Below are the code and all the weights of a small trained network. Each question names an input and a class and asks about switching units off, where a switched-off unit gives its printed mean instead of its output.

import numpy as np


def w(rows, s, z=0):
    codes = np.array(rows[::2]) - 128.0
    scale = np.full(codes.shape[1], s)
    scale[-1] = z or s
    return codes * scale


def f(y):
    return np.maximum(y, 0)


def log_softmax(a):
    a = a - a.max(-1, keepdims=True)
    return a - np.log(np.exp(a).sum(-1, keepdims=True))


def net(x, mask):
    res = np.array(x, float).reshape(1, 3) / 4 @ E
    y = f(res @ A[0][:, :-1].T + A[0][:, -1])
    res = res + np.where(mask, y, B[0][:, -1]) @ B[0][:, :-1]
    return log_softmax(res[-1] @ U[:, :-1].T + U[:, -1])


A, B = {}, {}
E = w([
[125,237,66,101,124,190],'x0',
[238,109,121,67,135,168],'x1',
[78,104,188,59,1,194],'x2',
],0.0095)
A[0] = w([
[205,123,78,71,95,216,211],'N0',
[89,210,46,170,188,60,10],'N1',
[60,183,122,115,96,161,111],'N2',
[231,104,111,143,157,85,140],'N3',
[174,192,74,110,140,153,205],'N4',
[222,61,112,137,211,102,153],'N5',
[54,12,217,208,113,51,175],'N6',
[111,181,15,198,215,78,68],'N7',
[212,31,116,131,192,94,138],'N8',
[34,174,106,112,77,147,124],'N9',
[130,86,208,38,72,134,3],'N10',
[174,134,118,56,110,194,6],'N11',
[67,172,106,95,93,168,113],'N12',
[253,74,140,142,217,97,155],'N13',
[176,140,96,53,111,175,204],'N14',
[175,178,76,113,156,164,221],'N15',
[83,160,203,99,38,177,172],'N16',
[228,129,106,59,119,180,99],'N17',
[135,185,74,167,189,75,190],'N18',
[134,103,209,84,54,177,75],'N19',
],0.0064)
B[0] = w([
[185,160,100,172,185,118,216],'N0',
[54,81,94,76,108,190,174],'N1',
[99,147,163,128,97,76,164],'N2',
[126,176,178,146,98,74,183],'N3',
[84,82,96,98,112,154,201],'N4',
[113,194,165,131,98,82,204],'N5',
[170,73,26,140,186,198,254],'N6',
[103,65,69,104,142,188,206],'N7',
[117,165,175,125,101,92,197],'N8',
[115,140,167,120,93,107,176],'N9',
[237,141,68,204,232,159,159],'N10',
[2,102,145,67,59,131,149],'N11',
[101,156,171,115,82,99,167],'N12',
[126,196,178,131,92,93,213],'N13',
[170,149,125,151,153,107,201],'N14',
[85,78,136,95,97,146,207],'N15',
[83,127,142,70,94,119,217],'N16',
[128,100,45,123,193,202,175],'N17',
[186,129,92,160,182,156,218],'N18',
[153,100,54,144,171,173,180],'N19',
],0.0088,0.0095)
U = w([
[177,148,96,192,193,141,129],'0',
[80,59,107,72,105,168,102],'1',
[105,209,245,115,28,55,254],'2',
],0.012,0.00046)

Each question gives the input, the list of numbers given to net, and the class t.
The units are the neurons (one row each of A and B). Each row of codes is followed by its name. A weight is (code - 128) times the scale printed after its matrix; where a second scale follows, it is the last column's (A, B and U).
mask holds one flag per neuron, in row order. A switched-off neuron (its flag False) gives its mean, the last column of its row in B, instead of its output. The means were averaged over made-up inputs and are rounded, as every weight is.
A unit's drop is (log p(t) with every unit on - log p(t) with that unit switched off) / (log p(t) with every unit on - log p(t) with every unit switched off).
The circuit of an input: a set's keep is (log p(t) with only the set's units on - log p(t) with every unit switched off) / (log p(t) with every unit on - log p(t) with every unit switched off). Starting from the 12 units with the biggest drops (on a tie, the unit counted first), units are removed one at a time, each time the one whose removal leaves the highest keep (on an exact tie, the one counted first), for as long as the keep stays at least 0.8.
units of the circuit, in order: the units of the circuit, biggest drop first
most important unit: the unit with the biggest drop
k most important neurons: the k neurons with the biggest drops, biggest first
drop of u: that unit's drop, to one decimal
input [8,-2,-8], class 1: units of the circuit, in order : (N1, N7)
input [-1,7,2], class 0: units of the circuit, in order : (N0)
input [3,-3,-7], class 1: 2 most important neurons : (N1, N7)
input [-3,1,-6], class 2: 2 most important neurons : (N13, N5)
input [1,-1,8], class 2: 3 most important neurons : (N6, N7, N12)
input [-3,6,6], class 0: 2 most important neurons : (N10, N0)
input [1,-6,-2], class 1: 4 most important neurons : (N0, N1, N10, N14)
input [1,-6,2], class 2: 2 most important neurons : (N7, N17)
input [5,0,1], class 2: 3 most important neurons : (N6, N7, N19)
input [-4,1,-6], class 2: 4 most important neurons : (N13, N5, N8, N3)
input [2,-8,-8], class 1: 3 most important neurons : (N1, N7, N0)
input [7,0,-6], class 1: 2 most important neurons : (N1, N15)
input [0,8,-1], class 2: 2 most important neurons : (N6, N13)
input [-6,1,0], class 2: most important unit : N18
input [-6,4,3], class 0: drop of N6 : 0.0
input [-6,5,8], class 0: drop of N10 : 0.5
input [3,-7,-6], class 1: drop of N1 : 0.4
input [4,0,2], class 2: drop of N7 : 0.3
